Below are the code and all the weights of a small trained network. Each question names an input and a target symbol and asks about switching units off, where a switched-off unit gives its printed mean instead of its output.

import numpy as np


def w(rows, s, z=0):
    codes = np.array(rows[::2]) - 128.0
    scale = np.full(codes.shape[1], s)
    scale[-1] = z or s
    return codes * scale


def norm(h):
    return h / np.sqrt((h * h).mean(-1, keepdims=True) + 1e-5)


def f(y):
    return np.maximum(y, 0)


def softmax(a):
    e = np.exp(a - a.max(-1, keepdims=True))
    return e / e.sum(-1, keepdims=True)


def log_softmax(a):
    a = a - a.max(-1, keepdims=True)
    return a - np.log(np.exp(a).sum(-1, keepdims=True))


def net(x, mask):
    ids = ['ΛΠΨΩβδε'.index(c) for c in x.split()]
    T = len(ids)
    res = E[ids] + P[:T]
    u = 0
    for l in range(3):
        q, k, v = (norm(res) @ M[l].T for M in (Q, K, V))
        z = softmax(np.where(np.tri(T) > 0, q @ k.T / 3**0.5, -1e9)) @ v
        res = res + np.where(mask[u], z, O[l][:, -1]) @ O[l][:, :-1]
        u += 1
        y = f(norm(res) @ A[l][:, :-1].T + A[l][:, -1])
        res = res + np.where(mask[u : u + 8], y, B[l][:, -1]) @ B[l][:, :-1]
        u += 8
    return log_softmax(norm(res)[-1] @ U[:, :-1].T + U[:, -1])


Q, K, V, O, A, B = {}, {}, {}, {}, {}, {}
E = w([
[23,89,146,226],'Λ',
[42,223,188,196],'Π',
[195,191,191,242],'Ψ',
[154,161,121,50],'Ω',
[235,125,221,106],'β',
[147,254,186,177],'δ',
[163,27,142,130],'ε',
],0.0058)
P = w([
[118,71,254,44],'0',
[150,94,213,66],'1',
[147,123,202,101],'2',
[149,141,171,117],'3',
[151,155,150,134],'4',
[149,162,124,146],'5',
[147,174,110,156],'6',
[136,177,109,165],'7',
[136,179,97,172],'8',
[137,188,91,178],'9',
],0.003)
Q[0] = w([
[138,80,132,119],'0.h0',
[131,177,125,152],'0.h0',
[92,70,10,32],'0.h0',
],0.011)
K[0] = w([
[137,88,156,126],'0.h0',
[127,168,100,138],'0.h0',
[140,106,245,17],'0.h0',
],0.011)
V[0] = w([
[90,38,118,109],'0.h0',
[91,110,224,176],'0.h0',
[115,3,164,211],'0.h0',
],0.0057)
O[0] = w([
[97,169,75,147,88],'0.h0',
[127,101,48,84,254],'0.h0',
[129,101,2,146,181],'0.h0',
],0.0059,0.0045)
A[0] = w([
[182,226,76,112,106],'0.n0',
[117,255,169,160,132],'0.n1',
[129,47,160,66,102],'0.n2',
[182,167,72,75,129],'0.n3',
[127,194,99,159,85],'0.n4',
[201,161,149,191,250],'0.n5',
[139,194,111,211,149],'0.n6',
[162,169,191,121,138],'0.n7',
],0.0096,0.002)
B[0] = w([
[141,158,144,27,215],'0.n0',
[72,216,117,253,253],'0.n1',
[133,137,128,23,177],'0.n2',
[180,184,190,101,204],'0.n3',
[97,146,87,143,172],'0.n4',
[244,110,66,145,246],'0.n5',
[124,134,35,163,211],'0.n6',
[214,75,201,191,234],'0.n7',
],0.012,0.0052)
Q[1] = w([
[67,165,234,104],'1.h0',
[219,62,249,159],'1.h0',
[130,197,87,254],'1.h0',
],0.0097)
K[1] = w([
[85,137,226,151],'1.h0',
[168,10,201,171],'1.h0',
[185,192,112,203],'1.h0',
],0.013)
V[1] = w([
[177,182,116,19],'1.h0',
[152,2,213,182],'1.h0',
[100,130,108,167],'1.h0',
],0.0068)
O[1] = w([
[194,152,150,197,224],'1.h0',
[101,94,1,94,9],'1.h0',
[103,127,163,110,124],'1.h0',
],0.0075,0.0011)
A[1] = w([
[218,94,150,194,171],'1.n0',
[113,87,59,178,131],'1.n1',
[83,105,120,52,115],'1.n2',
[171,92,177,5,168],'1.n3',
[58,100,148,210,186],'1.n4',
[189,196,162,137,201],'1.n5',
[95,209,131,99,3],'1.n6',
[163,106,212,35,172],'1.n7',
],0.012,0.0021)
B[1] = w([
[126,183,179,68,244],'1.n0',
[107,139,68,75,176],'1.n1',
[130,157,63,93,138],'1.n2',
[171,6,155,166,192],'1.n3',
[170,145,110,206,175],'1.n4',
[49,109,128,104,237],'1.n5',
[142,108,169,167,139],'1.n6',
[138,26,110,144,188],'1.n7',
],0.022,0.011)
Q[2] = w([
[59,46,200,218],'2.h0',
[110,155,222,8],'2.h0',
[99,219,208,225],'2.h0',
],0.017)
K[2] = w([
[66,39,188,253],'2.h0',
[94,80,231,18],'2.h0',
[137,221,234,227],'2.h0',
],0.016)
V[2] = w([
[210,141,188,243],'2.h0',
[143,88,3,202],'2.h0',
[254,68,190,119],'2.h0',
],0.0095)
O[2] = w([
[81,141,73,19,73],'2.h0',
[112,146,243,56,5],'2.h0',
[43,255,85,173,239],'2.h0',
],0.0085,0.0013)
A[2] = w([
[128,127,128,128,118],'2.n0',
[121,189,194,75,52],'2.n1',
[157,84,90,233,15],'2.n2',
[29,132,8,90,29],'2.n3',
[61,122,80,48,88],'2.n4',
[82,149,172,70,111],'2.n5',
[56,76,182,115,5],'2.n6',
[148,101,85,109,45],'2.n7',
],0.014,0.0022)
B[2] = w([
[131,133,131,127,128],'2.n0',
[57,37,167,120,213],'2.n1',
[254,163,178,140,193],'2.n2',
[53,194,38,237,208],'2.n3',
[74,142,176,167,179],'2.n4',
[91,176,204,113,183],'2.n5',
[215,210,22,83,253],'2.n6',
[82,98,103,83,193],'2.n7',
],0.017,0.0049)
U = w([
[142,138,116,155,70],'Λ',
[220,165,199,231,82],'Π',
[172,29,134,157,255],'Ψ',
[48,86,15,152,125],'Ω',
[55,134,225,110,193],'β',
[140,135,114,150,57],'δ',
[156,213,105,1,77],'ε',
],0.0088,0.0046)

Each question gives the input, a string of symbols that net reads in full, and the target symbol t.
The units are the heads (3 rows each of Q, K, V and O) and the neurons (one row each of A and B). Each row of codes is followed by its name. A weight is (code - 128) times the scale printed after its matrix; where a second scale follows, it is the last column's (O, A, B and U).
mask holds one flag per unit, layer by layer, with each layer's heads first. A switched-off unit (its flag False) gives its mean, the last column of its rows in O or B, instead of its output. The means were averaged over made-up inputs and are rounded, as every weight is.
A unit's drop is (log p(t) with every unit on - log p(t) with that unit switched off) / (log p(t) with every unit on - log p(t) with every unit switched off).
unit that matters most: the unit with the biggest drop
k most important neurons: the k neurons with the biggest drops, biggest first
top k neurons in layer l: the k neurons of layer l with the biggest drops, biggest first
drop when u is switched off: that unit's drop, to one decimal
input β δ β ε δ ε β Ψ Ω, target Ψ: unit that matters most -> 0.n0
input Λ Π ε β β δ Λ Ω Ψ, target ε: 4 most important neurons -> (0.n5 0.n1 0.n6 1.n3)
input Λ β δ Λ Λ δ, target Ω: 2 most important neurons -> (1.n0 0.n7)
input δ Π Λ Ω Λ δ Λ, target β: top 2 neurons in layer 0 -> (0.n5 0.n0)
input Λ δ Ω β Λ, target β: top 3 neurons in layer 1 -> (1.n5 1.n4 1.n3)
input Ω β Ψ Ψ Λ Π Λ, target Π: 2 most important neurons -> (0.n5 0.n0)
input Λ δ Ψ Λ Λ Λ ε Ψ, target Ω: 3 most important neurons -> (1.n3 0.n5 1.n0)
input δ Λ ε Λ δ, target Ω: top 2 neurons in layer 0 -> (0.n6 0.n0)
input Ω Π Λ β Ω Ψ Λ Ψ Λ, target ε: 3 most important neurons -> (1.n5 1.n4 0.n3)
input ε Ω δ Π Λ δ Λ Ψ ε ε, target β: 4 most important neurons -> (0.n7 1.n0 0.n0 0.n1)
input Λ ε β Ω β Ψ Ω Λ Λ δ, target β: 3 most important neurons -> (0.n3 0.n0 1.n1)
input ε Ω Ω Ψ Λ Ψ δ ε Λ, target ε: top 3 neurons in layer 0 -> (0.n3 0.n1 0.n7)
input ε β ε Ω Ω β, target β: 3 most important neurons -> (1.n0 0.n3 0.n0)
input Π Ω Ψ Π Λ Ω Ψ ε Ω, target β: most important neuron -> (0.n7)
input β ε Ψ Λ Ψ Λ Ψ, target Ω: top 2 neurons in layer 0 -> (0.n5 0.n6)
input Π Π Λ Λ Π Ψ ε Π ε Ω, target Ψ: 2 most important neurons -> (1.n3 1.n7)
input Ω Ψ Ψ Ω δ, target β: top 2 neurons in layer 1 -> (1.n7 1.n3)
input Ω Ω δ Ω, target β: top 2 neurons in layer 1 -> (1.n0 1.n3)
input Λ β Π, target Π: top 2 neurons in layer 1 -> (1.n0 1.n4)
input Ω δ Ω ε Π Ω ε, target ε: unit that matters most -> 1.h0
input β δ ε ε, target ε: drop when 1.h0 is switched off -> 1.3
input Λ Π β ε Λ ε ε, target β: drop when 0.h0 is switched off -> 0.8
input Λ ε δ δ Λ Ψ, target ε: drop when 1.h0 is switched off -> 0.1
